[[-55 -54  27 -79  47]
 [-37 -41 -32 -44 -30]
 [-27 -32 -17 -35  -3]
 [-68 -70  47 -62  32]
 [-66 -65   2 -69  -1]
 [-17 -21 -16 -25  -4]
 [-24 -23 -18 -24 -13]
 [-28 -26  -6 -34 -10]]
|
[[-55  27  47]
 [-37 -32 -30]
 [-27 -17  -3]
 [-68  47  32]
 [-66   2  -1]
 [-17 -16  -4]
 [-24 -18 -13]
 [-28  -6 -10]]

[[ -1 -24  60   4   8 -43  39  26 -53  -4]
 [ 55   9 -32  61 -43 -25  -6   4  10  22]
 [ 14  24  15 -12 -57  -2 -33 -36  -4  32]
 [  1 -29  -4  22  62   5 -41   0 -54  -2]
 [-13   2 -49 -55 -19   7  26  -8 -17 -51]
 [ 10  60 -37  36   6 -11 -41  11 -16  20]
 [ 63  -2  -9 -34 -19  -3   7 -72  -2   4]
 [ -5  14 -24 -21  22 -24  72  34  16 -51]
 [-30  12  17   2 -19  20  58  23 -44   0]]
|
[[ -1  60   8  39 -53]
 [ 55 -32 -43  -6  10]
 [ 14  15 -57 -33  -4]
 [  1  -4  62 -41 -54]
 [-13 -49 -19  26 -17]
 [ 10 -37   6 -41 -16]
 [ 63  -9 -19   7  -2]
 [ -5 -24  22  72  16]
 [-30  17 -19  58 -44]]

[[-14   8   1 -44 -44 -17 -35 -14]
 [ 41  -4  -8 -40 -14  17 -24  10]
 [  8  18  -3 -12  47  45  -2   2]
 [ 20  29   0   1  46  27  12   5]
 [ 45  -6  20   4  57 -49  32 -31]
 [ -1 -21   3  34 -37  -3 -12   1]
 [ 40  12  -7  28  34  39  57   6]
 [-15  17  -5  -6  17 -19  18 -12]
 [-24   5  -4   1 -21 -40  -6 -34]
 [ 34  37   1   9  36  71  22  29]
 [ 10 -17   5   4  10  31  -1  37]
 [ 17  16   8  31  15  58  -1  -1]]
|
[[-14   1 -44 -35]
 [ 41  -8 -14 -24]
 [  8  -3  47  -2]
 [ 20   0  46  12]
 [ 45  20  57  32]
 [ -1   3 -37 -12]
 [ 40  -7  34  57]
 [-15  -5  17  18]
 [-24  -4 -21  -6]
 [ 34   1  36  22]
 [ 10   5  10  -1]
 [ 17   8  15  -1]]

[[ 16  21 -28 -44 -72]
 [ 31 -40 -15  56 -61]
 [ -9  14  49 -44 -30]
 [  4  -2   4  35 -10]
 [ 36  57 -35  11 -28]
 [ 13   2   2  31 -15]
 [ 16 -10 -22 -29 -69]
 [ 19  19 -28 -54 -68]
 [ 19 -11   1  44 -18]]
|
[[ 16 -28 -72]
 [ 31 -15 -61]
 [ -9  49 -30]
 [  4   4 -10]
 [ 36 -35 -28]
 [ 13   2 -15]
 [ 16 -22 -69]
 [ 19 -28 -68]
 [ 19   1 -18]]

[[ 21 -63  -3  26 -14  48   1  36   2]
 [ 26 -80  -1  22 -23  63   5  37   1]
 [-10 -12  10 -48 -13  58  -3 -39  10]
 [ -7  26  -6   1  27 -42 -21 -15   6]]
|
[[ 21  -3 -14   1   2]
 [ 26  -1 -23   5   1]
 [-10  10 -13  -3  10]
 [ -7  -6  27 -21   6]]

[[ 13   5  15   7  11  12  12  22  -3]
 [-29 -27   0  -3 -49 -33  -9 -61  -7]
 [ -4  16   5  11   1 -17  -6 -12  14]
 [ 46  -6 -21   9   6   5  -1   7  -6]
 [-29 -22 -19  -4  18   2  -9  23 -36]
 [  3  43   5   2  26  17  -7  46   5]
 [ 19  -3  47   2 -20  -7   5 -19  19]
 [ 36  -2   9  -2   4   5  16   0   1]
 [-24   6   3  -4  20  -5  -8  21  -7]]
|
[[ 13  15  11  12  -3]
 [-29   0 -49  -9  -7]
 [ -4   5   1  -6  14]
 [ 46 -21   6  -1  -6]
 [-29 -19  18  -9 -36]
 [  3   5  26  -7   5]
 [ 19  47 -20   5  19]
 [ 36   9   4  16   1]
 [-24   3  20  -8  -7]]

[[  9 -58  41  14 -44 -36  56 -34  52 -11 -10 -49  -2  46  18  57]
 [-58   5  51  22 -45   9  11 -48  -7 -67  -6  56  24 -35 -55  -7]
 [ 48 -31 -46  18 -34   1  62  35  -9 -40  30  43  30  49  50  37]
 [ 68 -32   6  16 -13 -46  48  11  44  13   4  -9  12  76  47  53]]
|
[[  9  41 -44  56  52 -10  -2  18]
 [-58  51 -45  11  -7  -6  24 -55]
 [ 48 -46 -34  62  -9  30  30  50]
 [ 68   6 -13  48  44   4  12  47]]

[[  1  69 -27]
 [  5 -11   5]
 [-14 -47  27]
 [ 29 -10  56]
 [ 27   2  29]
 [ -2  -3   8]
 [ -8   3   6]]
|
[[  1 -27]
 [  5   5]
 [-14  27]
 [ 29  56]
 [ 27  29]
 [ -2   8]
 [ -8   6]]
